[-178   10  292 -123  159  -60  -36   20  -46  -86 -194 -104  -13 -113
 -147   67 -180  103   42 -186  -38  167    1   19   57    7   45  -73
  -42  -76  -37  -52  -53   20   66   65  146] : 8
[ 133  -64    3  209 -166  205 -156  -77  -27 -158  -84  -68   84  127
 -218  -77   72 -307   54  144  -86 -161  -12   -8  105  -63 -173   82
  137  -78  185   17  166  -97   22  -43  -54] : 33
[ 222 -313  -91   25  547  220  174 -414  -65 -393  -72 -136  -10   -4
  127  102  -40 -421 -200   65   -9  127  309  115  415   43 -256  173
  224  145  346  -79 -180 -128  118 -152  139] : 31
[ -46  -73   12  -10  -52   33   43 -205 -152  -51   54  -18   99   77
    7  -74   -8  -76 -287  -23 -299  -84   60  -89  200    0  -70  126
  -86  -97   45   87  -73  -41  128  112  -21] : 5
[ -29  -42   24   67 -130   60  -34 -134 -118   -2   54  -16   55   93
  -41 -102  -38  -67 -143   16 -223 -108    5  -56  136  -11  -47   98
  -10 -127   59   94   39  -34  101  119   16] : 5
[  13  159  116  222 -347   88 -254  291  170  209 -129   24 -129   48
 -274  -81   21   78  452  -52  132  -33 -207 -128 -227   54  201 -146
   48 -211   59   38  419   90  -52  107   94] : 4
[ -32  -93 -188  108   63   19  124 -183 -179  214  330   50  -69   87
  109 -195 -126  -90 -198  107  -25   18  -27 -123  150  -33   67  -23
 -115 -111   41  206   -5  -34  188  121  -64] : 12
[ 165   60    5  221 -288   72 -196   72  -15   85   87   82 -101  182
  -85  -79   18  -80  205  209   36 -137 -112  109  -36 -106   54   16
  114  -68   62  -11  127   -7  -86  -39  -33] : 23
[ 169 -167 -128  -24   -6   16   86 -311 -101  -85   75   29    5  185
  147   48  136 -126 -274   66 -256 -101  213   20  266   77  -82  172
 -120  108  145   12 -204  -40   -8   24  -65] : 25
[ 252   57  -33  211 -373   27  -42  -64 -149   92   67   76  -12  261
 -153  -79  -33 -325  -23  320  -15  -78  -71 -100   63  -12 -147   -6
   68  104  215  157  170 -239  -12   62   -1] : 33
[ -37 -142 -126   77   47   42   40 -185 -117  165  287    8  -42   80
  110 -168 -102  -22  -90   38 -116 -100   28   13  142  -25  110   39
  -98 -134   18  124  -37   52  100  128  -66] : 16
[ -60  -29  -44    5 -140  -53   -2 -183 -260 -175 -209  -81  -41  198
  -56  146  102    0 -359   32  -15  124   -3  -43  174   -1 -249   72
  -78  201   61  -21 -121 -173  193   -7  -34] : 31
[ 291   78   75  103 -245   80  -78  -12  -29 -161  -43  100  114  162
 -165  -11  170 -340  -59  227 -158 -127    0  -29   84 -108 -124   71
   35   20  133  -39  -18 -130 -100 -145 -131] : 29
[ -31   99   98  205 -416    6 -201   71 -120  183   29   16  -83  169
 -166 -123 -155   27  146  124  -12  -96 -186  -11  -51  -35    8  -15
  114 -116   40  132  270  -72   36  177  118] : 4
[  57  260  314  -93  -74 -153  -32  287   46  112  -45  141  -33  -64
 -198   24  -67   22  179  -12   54  170 -143  -62 -154 -103  243 -217
 -139  -56 -103  -67  -51   24 -116  -57  -14] : 17
[-328  -78  -77   39   22    6  -19 -131 -219   -4  -41 -127  -69   45
  -11  -39  -29  196 -269 -139   -9  109  -92  -84  122  -36  -44   16
 -126 -118  -85   56  -17   12  324  107  -33] : 8
[ 285  -39  -46  126  125  125  -15    8  149  -11   10   71 -154   41
   21   30   72 -179  234   80  140   57   71   44   39   34  112  -26
   96   10  198  -78   52   42 -101 -118   56] : 24
[  12  -97 -240   98  220  137  194 -288 -214 -157  113   18  -10   67
  160  -64   73 -203 -517   65  -47  156   40 -168  293  -87 -168  139
   25  -45  119   68 -130 -110  347  -86  -42] : 4
[  83   59  251  -40 -171  -85 -154   87   45  -66 -347  -56 -114   88
 -210  216    0   63  250  -53   60   90   25   78  -37  124   -5  -70
    2  166  104 -118   50  -40 -149   35  160] : 29
[  79 -187 -207  146  278  198  121 -258 -119    1  413   44   47   20
  159 -259  -70 -304 -214  165 -129  -99   58    8  259 -169   22  103
   32 -222   81  109 -101    8  168  -59 -140] : 15
[ 166   24   76   55  -76   46 -133  109  174    0 -160   25 -125   58
 -110   94  135    7  303  -44   68    8   29   32  -57   80  138  -54
  -17    2  107 -115   79   94 -155  -44   36] : 25
[ -50   69  282 -124  157  -80   50   18  -63  -88 -133  -19    4  -98
 -117   64 -175  -27  -41  -86  -38  209    1  -39   77  -18   22  -80
  -24  -19    8  -30  -94  -55   49   12  144] : 7
[  70   56  -67  144 -104    8   30    7 -103  252  337  138  -33   89
   -9 -228 -103 -144  -27  193  -12  -42 -125 -106   17 -123  141  -81
  -81 -160   -1  165   55  -28   59   51 -113] : 14
[ 201  259  237  108 -608 -110 -238  200  -88   52 -126  127  -15  250
 -294   43   37  -88  151  259  -39  -97 -179   24 -115  -92  -58  -52
   19   96   26  -12  110 -163 -186  -15  -26] : 28
[-192 -233 -222   61   17   21  -59 -243 -132   43  -28 -143 -222  161
  167   68   56  290 -110 -143   29   11   65  107  149  108   18  102
  -99   35   22  -16  -56  104  184  137   18] : 22
[ 172  -24 -106  -83   14  -56  164 -228 -160 -171    0  101   19  161
  117  116  225 -149 -474   90 -174   90  136  -93  243  -17 -131  116
 -184  176   82  -39 -318 -114   72 -115 -139] : 26
[ 118   70   39  239 -381   61 -285  138   28  131   -5   44 -151  192
 -150  -47   18   25  351  155   91 -148 -142  129 -105  -51   86  -22
  113  -66   53  -22  225   27 -119   14   12] : 24
[-183   -4  -49   28 -149  -98 -103  -51 -199   20 -112  -59 -207  170
   27  118   32  298 -133  -51  105  130  -89   82   37  -26  -17   13
  -87   86  -79  -64  -82    4  161   37    2] : 22
[-348 -296 -197  152    6  123 -116 -296 -172   42  -67 -269 -190  122
   92  -29  -93  294  -85 -205  -10  -34   32   62  184  150  -68  142
   37 -104   68   92  155   80  317  284  163] : 4
[-317 -117  -56  -81  122  -30  -29 -162 -200 -149 -106 -134  -62   38
   76   85   84  289 -325 -212  -63  109   -3   77  153  -79  -22   88
 -171  -41 -151 -117 -249   91  265  -11 -106] : 19
[-148 -142  -32  -55  -66  -69  -48 -283 -280 -222 -225 -151  -81  199
   33  201   65  150 -355  -50  -97   68   89  117  244   33 -251  158
  -67  200   25  -74 -208  -97  174   40   20] : 28
[ 175  124   70  269 -527   25 -281  129  -55  113  -58   48 -118  270
 -237  -29   -9  -95  284  267   96 -135 -174   77  -95  -47  -49  -32
  149   38  117   32  274 -117 -117   30   30] : 29
[  46  -10  105  -16  315  103   91  -18   49 -137  -50   -6   24 -131
  -57  -19  -35 -179  -28  -78   -3  166   42 -102  111  -32   50  -41
   26 -131   93  -38  -38   15   89  -92   56] : 7
[-179 -100 -175  138   64  103   14 -194 -211  -77  -23  -93 -117   87
   66  -28    2   54 -304  -35   57  138  -52  -75  179  -41 -132   90
   50  -67   49   51   20  -46  353   29   43] : 4
[  89   57  -66   41 -271 -109   51 -117 -225    5  -95   38  -67  254
  -54  103   86  -87 -293  138   12  121  -33 -146  106   44 -171   -3
 -123  244  114   64  -52 -216  105   37  -33] : 31
[ 117   13  -18  244 -307   89 -250   65    5  101   32   28 -150  196
  -94  -59   18   -5  285  160   72 -157 -104  139  -49  -51   57   16
  126  -71   76  -17  193   25  -80   13    8] : 24
[ 155   56  216  -15  -83  -84  -43   12  -47  -68 -259  -30 -113   96
 -170  187 -105 -105  131   65  112  168   29   42   37   94  -90  -77
   75  239  180  -47   29 -163  -85   21  204] : 31
[-109  -37  171   -5  243   22   -6  -25  -59  -45  -75  -93  -87  -93
  -76    4 -238    2   74  -77   87  184  -13   37   87  -21   29  -70
   82  -85   39   -9   17  -10  113   34  182] : 8
[-335   40   -6   18 -132 -121 -118   39 -211  103  -75  -75 -192   93
  -27   45  -39  386 -102 -121  142  164 -193   40  -35  -81   74  -72
 -150  -29 -190  -37  -44   55  226   76  -37] : 18
[ 135  -42  126   48    0   25  -68  -52  -16 -118 -230  -81 -104   85
 -135  138  -69 -131  148   47  101  103   60   77   81   83 -103  -19
  129  161  207  -56   61 -110  -42   -2  179] : 31
[  90   17  164  -47  277   43  107  -81  -61 -209 -101    4  -10  -78
  -22   67 -119 -193 -133   -1  -11  233   72  -31  171  -43  -78   19
  133    4  129  -50 -104  -98   96  -91  179] : 4
[ -81   11  -94   52  -67    1   67 -129 -190  -11  -10   10  -53  108
   29  -13   47   15 -339  -11  -46  127  -49 -172  134  -14  -84   47
  -78  -17   33   76  -32  -76  251   53    0] : 4
[ 161  -48   75    5   76   19  -57  -12   96  -59 -151  -10 -154   49
  -26  142   32  -16  202  -31   71   82  106   98   51  102   66  -16
   36   92  148 -113  -12   39 -111  -34  121] : 25
[  -8  -90  198  -41  -31  -68 -138  -80  -50 -104 -335 -163 -180   99
 -104  241 -130  121  194  -75   75  105  101  204   80  161  -85    2
   87  216  138 -103   13  -52  -66  104  268] : 29
[-120 -291 -215  102  155  163   62 -375 -143  -29  121 -133  -23   83
  160 -110  -36  -29 -260  -79 -182  -83  133  -27  293   82  -77  182
   -1 -125  137  121    4   24  257  169   46] : 5

[ 113  -14 -126 -138  356   44  280  -37   76 -493   57 -286 -318 -113
  -22 -254  -16  319 -123  160 -322  331  158  347   63 -303   92   36
 -223  244   94 -232 -136  303  -43 -199 -104] : 9
[ 226 -104 -309 -215  112  111  177 -283 -143 -280   78  144  102   62
   -9 -340  142   -5 -101  259 -211  184    4   87  -67   19   -7   16
 -128  350  -84 -251  -10  281  168  -69  -60] : 26
[ 141 -276 -226  106 -113  100   92    4 -194 -273  -23  -52   54 -391
  -30  -28  271  -63   -3   73   26  501   30 -131    5  -10   73   17
 -172  281 -163 -356 -161  -48   91  -79  -74] : 16
[-233 -513  147 -141   29  295   14   24  -42   88  354 -140    6 -309
 -313  156  127  136   75  -75  179  189  326  204  -81   -3   84   53
  168  -70   57 -166 -286  -14  171  306  106] : 22
[ -76  -72   40 -351  183  135   22  -13  -60 -178  190 -222 -200   53
  -62  -86 -137  135 -199  140 -220   -2  357  631 -115 -102   91    0
   96  -11  139  101 -229  179   13   57   83] : 12
[ -47 -249   83  -32 -307  428 -275    1   76  414  -24  337  264  217
 -136  130  161 -439   66 -109  287 -384  -99   21  -45  150 -256  155
  301  -98  150   60   14 -247  112  523  216] : 26
[ 187  264   40 -168 -134   67  179  404  355 -275 -302   62   45 -177
 -125 -306  252    9   92   85  -29  259  -40   37   98 -232   -3  228
 -159  269  136 -340   39   41   65  291   46] : 4
[ 210 -217 -247  -37 -117  162  246  134   -6 -200  -79   41  225 -261
 -148 -150  350 -106  143  105   31  408 -106 -217   40  -46   39   44
 -210  282  -90 -358  -27   21  174   72  -99] : 27
[ 233  103  -47 -129  261  -81  451  233   47 -494  -22 -439 -146  -52
   45 -424  -10  344  -18  160 -325  318  120  159   33 -344  120   21
 -293  179   28 -127 -130  303 -141 -219 -169] : 6
[ -19   78  425   97 -114  182  103  484  440  164 -202 -200   27   55
 -145  -83   52   44  220 -208  221 -198  -71  -18   63 -215 -107  199
   29 -205  277   14  -16  -92 -168  401   76] : 2
[  73  144   -2 -225 -191  126 -271 -248  -24  242 -150  347  213  461
   86 -183  -32 -365 -181  116   37 -512 -127  198 -163  259 -135   45
  141  -31  110  160  171  109   68  293  110] : 28
[ 186  103 -175 -484  -32  201   81  -40   61 -101  -30  250  205  236
  -72 -331   43 -210 -110  286 -212 -122   28  403  -99   76    0   50
   64  228   97  -18   76  218  208  193  112] : 29
[-117 -125   58  123 -294  259 -496 -209   36  243 -157  331  -30  -46
  -30  248  123 -363 -133 -120  292 -178  -60  102  -20  184 -152  150
  179   -6  133 -118   17 -223   67  363  180] : 15
[ -16  -39   58  210   38 -143 -111 -248 -215  -65  -87 -300 -161  -18
  179  -10 -127   90 -239  -17   21   -3   19   51 -141  123  135 -125
 -187 -130  -47   37  -83  184 -164 -195 -158] : 14
[ 346   -3 -242   -2  -46  216  338  381  177 -431 -204  -33   46 -175
  -61 -256  288  -72  115  119 -179  421  -81  -35  168 -330  -92  172
 -204  412   21 -332  -83  -69   13   10  -20] : 7
[ 447  352 -216 -202  171   -9  402   25  183 -558 -192  111  -13  139
   94 -726  169  143   12  287 -347  240 -133   10  120 -336 -111  212
 -289  535   36 -388  147  330  -34 -113  -91] : 1
[-117  102  149   45 -378 -207 -485   14 -171  139 -291   30  -77 -215
  152   73  212 -224  -68 -120  402   -2  -58 -205   33   38   51  107
  -81 -140   22 -119  130 -174 -121  242  -95] : 12
[-130 -485  116  357  -37  216 -100  -37  -83  127   96 -242 -105 -246
  -59  269   80   -8   57 -231  275  103   30 -113   25  -15  -17   17
   20 -142   20 -106 -195 -178 -106   42  -35] : 16
[-243 -383  332  -55 -159  176 -150  175  -68  432  175 -194  122  -10
 -150  163  102  -79  181 -223  408 -236  106  -56  -40   -1  -10   65
  199 -395  117  137  -90 -160  -53  410   17] : 26
[ 210 -160 -294   -2   19  300  139  116  118 -382  -80   93 -117 -241
  -94  -95  298  -99   52   87 -116  423  -38   63  207 -309 -127  194
 -121  428   61 -410  -80 -107   61   21    5] : 10
[ -44  117  113  -55 -281 -201 -472 -440 -402  239 -101  188  148  219
  268 -131  -45 -220 -304   51  196 -352   15  -18 -277  418   31  -34
   68 -140  -90  108   96  134  -18  150    3] : 20
[  10 -105  -42 -259 -222  146    8  150   43    2  -65  136  224 -203
 -210  -59  273 -149   58   81  130  180   34   33  -55   66   86   69
  -27  101   15 -216  -19   20  241  355   41] : 27
[ 134 -371 -264  135  -56  326  104 -105  -49 -231   45  119   74 -325
 -144   38  242  -94  -20   72  -25  430   29    4  -15   56  -20   45
  -60  361  -95 -393 -200  -46  204    8   58] : 18
[ 259  -73 -329 -221   97  160  195 -244  -86 -269   36  183  129  119
  -14 -349  132  -62  -95  269 -241  133  -32  122  -59   17  -39   22
 -113  360  -50 -216   13  266  177  -42  -36] : 27
[ 148 -107 -152  151  -87   85 -253 -535 -308   41  -22  257   81  251
  242 -142    5 -240 -241   73   12 -203 -106  -50 -128  253 -159   14
   42  141  -95  -51   38   69  -21  -66   16] : 19
[ 237 -220 -327 -123   90  190  116 -383 -282 -262  180  171  118   91
   57 -298   88  -48 -173  251 -245  158   88  132 -123   97  -70    7
   -9  376 -146 -202 -122  204  150 -122   25] : 21
[ -10  -70   25  201  105  -41 -107 -311 -132  -78  -48 -234 -206   36
  142    7 -152   84 -255   -7  -33  -42   19  153 -118  105   76  -95
 -138  -75    8   22  -93  189 -134 -185 -100] : 14
[ 148 -382 -258   98  -73  247  105 -104 -164 -223   85   83  105 -319
  -86  -32  278  -84   15   77    7  439   42 -100   -2   25  -11   53
  -70  344 -150 -388 -177  -44  165  -18    6] : 19
[  28   13   15  137  176   41  -61 -219   45 -133  -91 -175 -287  117
  113  -62 -122   87 -201   -5  -93  -88  -27  214    1  -76  -31    5
 -122   -9  132   -9  -38  161 -160 -120  -78] : 10
[  53  -54  -96 -367  -73   13 -127 -300 -361  -61  169  171  155  118
   77 -273   47  -84 -219  233  -84  -34  226  237 -220  191   34   14
  111  143  -95  -38  -70  199  144  115   70] : 21
[-161  -97  300  -71 -115  -20 -200 -144 -207  357   79 -178  146  274
   47   -3 -171  -29 -152  -54  172 -439  127  143 -306  296   69 -106
  126 -404   32  333  -94  150  -51  225   16] : 24
[ 147 -214 -290   67  -57  228   46  -51  -22 -315  -68  102  -47 -331
  -82    1  266 -107  -46   92  -46  452   -3   40   69  -70  -17   85
 -132  376  -47 -406 -122  -56  134  -16    5] : 14
[  48   43   16  182  133   37  -48 -201   53 -125 -152 -195 -229  121
  104  -23 -165   61 -238    5 -114  -96  -40  241  -74   18   11  -54
 -149  -34  107   38  -70  186 -136 -127  -61] : 11
[  27 -275 -127 -141  302  202  248 -257   23 -209  223  -94  -74  -43
 -172 -154   19  226  -64  126 -170  183  124  249  -65  -33   68  -26
  -95  164   40 -208 -130  330  147  -41  -47] : 26
[  45 -121 -135 -112  305  -53  178 -147 -142 -445  130 -334 -323 -215
   29 -187    3  315 -147  139 -222  391  208  255   18 -226  169  -26
 -232  178   -9 -226 -155  277  -59 -264 -170] : 12
[ 203  537  -29 -383   51 -238   62  -20  146 -425 -267  114 -119    8
  103 -578   98  162 -168  262 -214  161   21  190   24 -178   78  175
 -246  334  103 -317  183  376   16   78  -61] : 4
[-133 -242  140   79 -346  119 -459 -173 -234  345    4  213  131  -42
   49  138  172 -311  -31 -142  407 -189   10 -144  -70  212 -102  115
  208 -126   -4  -54    4 -228   10  346   97] : 19
[  -8  -13    2 -314  233  282  128   50  191 -240  103 -155 -206  102
 -153  -91 -154  132 -191  153 -321   -7  288  733  -82 -147   20   36
   89   82  229   53 -238  198   65  109  157] : 10
[ 106 -314 -256  124  -32  288   91 -223   36 -204    1  214   90 -324
 -202    6  270  -39  -34   80    5  416  -34  -54  -36  121   -2   46
 -121  370  -77 -485 -130   73  280   78   39] : 22
[ -60  146  436   58  -85  -14   32  379  341  115 -201 -217  -61  -36
  -74 -155   93  134  198 -202  276 -115  -62 -124  101 -250  -34  209
  -65 -198  239  -87   73  -20 -205  338  -34] : 2
[  41 -255  -99  256 -199  113 -277 -148 -183   29  -92  120  -70 -173
  119   78  274 -262   24 -117  275  108 -142 -281  144  -66 -155  153
  -30  112  -25 -264   40 -256 -102   46  -61] : 14
[-125   15  360   41 -178  -56  -94  425   83  129 -164 -381  -80 -119
  -10   61   43   25   81 -192  264  -61   66  -18   27 -164   74   80
  -39 -320  154   98  -71 -125 -216  257  -56] : 8
[-113  -34   58 -325  137 -105  -26  -84 -211 -222  155 -302 -220 -140
    8 -122  -75  228 -213  140 -119  164  359  444 -131  -55  232  -42
  -47  -37   30   -8 -174  252   -9  -26  -50] : 13
[  25  -47   57 -135 -230  158 -345 -314 -257  333   34  289  257  482
  140 -117  -55 -364 -196   55   95 -555    5  141 -239  319 -189   38
  280 -113   17  250   18   14   26  286  163] : 23

[ -40   25   27 -232   59  -19  199  -98  -99   19  142   58  228  441
 -287 -123 -126  202 -332 -158 -271   96 -236 -253  264 -136  329 -383
  106 -228 -231 -440   91   92  112   15  600] : 16
[-104 -101  102 -369  228 -197  213  -95    6  -11 -258  248  227   82
  247  -72   24   92   44  194  -83 -129  253  128  -50    1 -270 -116
  211  559 -122  243 -342  146 -108  130 -140] : 24
[  53 -167   38 -298  102 -114  312  353 -106  -94 -273    9  178  123
   46  195  126  368 -247   42 -126 -170  149   63   71  -81  134 -121
 -314  -24  153 -362 -119  -79   37 -166  140] : 10
[-103  -21  186   13   35  -24  125 -514  -97   99  214  222  276  268
  -50 -271 -282   26 -144   84 -450   67 -134 -131   16 -237   43 -229
  132  208 -304  -63  189  141  422  241  -26] : 25
[ -44  -27   70    5  150  -53  319  365 -258  -35   46   98  326  411
 -434  -33   83   -4 -178  -87 -199   29 -105  -76  337   66  166 -156
  204 -126  -85 -374 -254  -27 -448 -146  714] : 9
[ -66  133   42   -5   48  172  112 -491 -166   27  290  235  143  332
  -64 -424 -277 -209   61   57 -265  269 -137 -218   24  -60  -59 -131
  488  280 -440   47  150   99  167  293   63] : 22
[  72 -158  120   15   13  -62  293   99 -169   -6    9   63  271  286
 -159   -5  -33  112 -198  -40 -293  -22    4  -82  117 -235  135 -148
 -189   12  -47 -432    9   57  173  -23  228] : 7
[ 274   -6  123  432 -166  350  -64  452 -157   29  104  110  474  368
  -43  374   28 -391 -167  132 -247  228  165  -40  235  244  738  276
  -14 -465  262 -498  -90 -235 -138 -409  405] : 7
[ 162 -119  -36  -60    5   40   91  441  -65  -71 -184   99  117   61
  169  259  141   64   79  133   -5  -57  277  151  -13  129  162  138
  -44   81  200 -121 -209 -269 -290 -140  -71] : 9
[  88   77  -17  -35    4  139   -9  367  -78    9   99   91  287  409
 -198  203   57  -26 -207  -43 -105  137  -40  -97  335  256  614  -76
  239 -459   73 -401 -154 -206 -393 -285  693] : 14
[-144  -82  108 -306  193 -241  178 -193  -39   36  -38  242  129  144
   72 -214  -25  175  -23  137 -139 -150   85   71   21  -93 -262 -184
  182  408 -124  125 -145   85   19  102  -54] : 24
[  -9 -213  -83  -96    3 -203  -24  318   60   45  -24  129   42  101
 -118  135   50  218   41   34 -150 -176   31  130   57  -35  148  -38
   48   51   76  -84 -133 -254 -428  -23   31] : 11
[ 170  -26  161  266 -233  157 -251  -21 -164   56  -58 -227  101  -42
  133  215  105 -269  178 -163   30  314  299 -283   53  -14 -126   72
 -210   41  105 -118   92  253  196   65 -155] : 0
[-283  -23 -211 -143  -41   25 -160 -263 -101  -51  -42  -79 -358 -302
  -38 -203 -163  169  271   63 -228   69 -108  -99 -234  -79 -471   46
  105  386 -261  390  369 -123  -59  454 -659] : 14
[ -58 -165  200  226  -70  -93   77   31 -177  101  147    0  322  303
 -400   -2  -77  -17 -328  -72 -465   19 -130 -191  259 -255  187 -114
 -249 -231   -1 -489  146  148  227 -120  361] : 5
[ 115 -223  155  105 -168  -92 -146   -1  -17   87 -137 -108  122  -39
  135  214   64  -35   59  -69 -113   39  293 -101  -12 -205 -104    8
 -350  164  144 -127   31  211  243   53 -269] : 2
[ -52 -213    2 -235  187 -285  236  560  -75  -46 -282  109  176  112
 -125  163  248  189   -5   38  -23 -238  189  187  154   76  -98  -46
   41  185  133  -82 -462  -92 -621 -157  258] : 9
[  55  138   72  479 -154  349 -108   19 -378    8  312  -14   68  173
 -225 -103  -42 -409  114    5 -182  359  -37 -231  140  147   39  229
  168 -155  -13 -170  243 -128  -26  -54   85] : 5
[ 148  -14  144 -280  179 -186  151  299  -20   69  129  352  250  471
   94   21  213  167 -195  113  148 -192  202  167  313  183  311 -141
  220 -146  287 -313 -375 -219 -218 -482  566] : 23
[ 138  108  -53  240 -115  284  -76  215 -183   13  327   97  125  336
 -221   55  -57 -123  -28   -9 -169  233 -128 -124  201  191  541   56
  249 -398   17 -345  130 -374 -253 -144  378] : 12
[ 106 -174  240  370 -217 -131 -244    7  -19  236  223  -64  366  336
 -350  166    3 -224  -82 -310 -244  172    3 -300  341 -216  258 -199
  -89 -220    6 -416  -16  322  -12  -19  474] : 0
[-201   66  -64   13  -28  107  -27 -259 -109   38  199   26  130  254
 -396 -201 -270  -62  -85 -103 -428  249 -337 -304  143  -75  148 -198
  333  -53 -427  -86  218   78  -97  286  284] : 15
[-105 -163   13 -309   83 -142  -66  307  194   50 -344  141  421  188
   42  355   49    7 -271  163 -246 -106  195   75  190  143  364  -23
   66  -75   97  -72 -388   87 -351 -221  326] : 18
[-126 -194  -71 -406  101  -56  326  -79 -135 -200 -545 -115 -105 -340
  314   -5  -31  355  101  139 -192  -99  231   33 -371 -251 -581  -11
 -359  677 -162  204   90  117  291  410 -780] : 10
[  23   34   23 -202  103    3  -75  323    5   26  -57  248  199  234
  147  140  165  -93  -57  220   75  -37  258  128  205  363  218  123
  302  -84  241  -16 -338 -194 -398 -382  288] : 21
[ 120 -101  100  -67   16    1  108  446 -208  -79 -238  -40   71  -20
  182  248  268   99  -73  128   61  -90  366   95   61  112  -62  178
 -342  -31  402 -237 -110 -142   25 -348  -72] : 6
[ 144 -213  121  326 -278  -78 -537  361   72  185  -18  -67   86  -76
   89  469  213 -193  111   28   -9   -7  371   35  129  105  161  283
 -265 -199  507  -95  -60  -98 -183 -314 -171] : 2
[ 104  -85  140  288 -239  158 -180 -166 -160   47   17 -141   64  -55
  103   99  -58 -178   54  -15 -213  215  178 -216  -56 -159  -74  128
 -314   50   69 -140  303  136  455   91 -372] : 3
[ -55 -184  205  208 -252  -72 -286 -207 -101  129  -58 -284   60 -141
  -52  154  -22  -14  -88 -137 -291  113  111 -295   39 -309 -207  -25
 -553  -31  107 -191  357  352  557   85 -297] : 0
[-116  -20   43 -266   94  -44   75 -174  -34   12  -49  165  128  149
   93 -129  -84   54 -113  155 -193   -7   66  -43   27  -31  -70  -70
  130  194 -104   25   -2   73  139   20  -25] : 21
[ 140   -9   44  198 -125  211  -40   38 -243  -49   -5  -36  -48  -61
  179   26   45 -168  230   80  -20  178  247  -66 -101   34 -189  228
  -91  193   95  -14  142  -99  134   43 -395] : 5
[-211    3  -56  -69  -21  -51 -186 -119   -3  108  207  117   38  196
 -278 -135 -142    8 -106   32 -304   51 -201 -132  178    6  118  -76
  265 -123 -131  -31  147  -65 -149    6  197] : 18
[-191   11  -82  111 -121  277   -5 -301 -277 -101  -36 -141 -153 -238
  -18 -154 -262   18   60  146 -457  206 -116 -192 -257 -151 -274  169
 -187  206 -232   98  569  -74  419  366 -673] : 10
[-202  266   10   18  -27  299  -62 -530 -369  -31  333   43 -238    3
    7 -486 -212  -62   -8  196 -212  250 -161 -240  -49   40 -334  113
  151   39 -150   85  614 -131  562   87 -345] : 22
[  10   28  -66 -312  135  -92   27 -212  -66  -26   63  284 -306  -66
  401 -334   62  114  490  192  269  -71  272  171 -219   83 -580   30
  435  720  -67  487  -90 -228 -161  234 -587] : 23
[ -70  -25  -46 -258   75   21  183 -123  -27  -43 -118   43  224  228
 -102  -47 -149   76  -66  -93 -263  148  -79 -189   55  -98  106 -274
  216  186 -376  -87  -67  182  -98  298  221] : 15
[ -33  -48  217  355 -164  -32 -182 -122 -195  159  201 -162  242  228
 -413  -12   -2 -282  -13 -323 -227  285  -68 -408  313 -155  -59 -173
  -12 -112 -127 -272   90  398   18  102  395] : 0
[  -2 -192  160  249 -120  -20  -47   86  -92   89   -5    2  322  156
 -181  156  -53 -144 -165   19 -407   52   53 -111  132 -154  168   44
 -217  -83   47 -284   44  127  113  -65   85] : 5
[  87 -356  123  104 -152 -215 -144   18  128  128 -170   10  206  -14
  101  243   -7  -40   96  -16 -231  -66  280   -1  -61 -287  -42   -5
 -268  309   62  -36  -94  208   61  149 -321] : 3
[-220   25   28  -22   74  157  376 -262 -396 -142  -86 -104   95   43
 -257 -295 -205   30  -91  -23 -456  207 -196 -279  -51 -225 -339 -117
  -54  276 -431 -105  293  215  299  382  -91] : 9
[-193 -132  -39 -556  209 -358   29  186   66    2 -259  149  -67  -21
  128   -9  190  317  -24  162   81 -298  222  179   66   82 -328  -63
   90  277  147  186 -274  -48 -305 -147  -50] : 20
[   3  113   62  297  -68  211  -40   84 -399  -24  210  -50  -55   75
 -181 -138   73 -235  135    1  -49  236   24 -166  128  135 -202  186
   92  -50   62 -104  186 -130  -62  -83   17] : 5
[  24  -91   -3   93   26  -14  101  323 -114    8   56  138  229  272
 -255   64   27  -54   -4    7 -207   20  -20   10  174   60  227   -8
  195  -38  -34 -207 -176 -160 -455  -60  333] : 9
[ 343  -74  177  300 -267  181 -271  216  -79   74    2  -85  176   77
  250  392  156 -228   44  -23   45  192  397 -100   92   74  287  193
 -301 -214  391 -319   26  -23  200 -261  -75] : 2
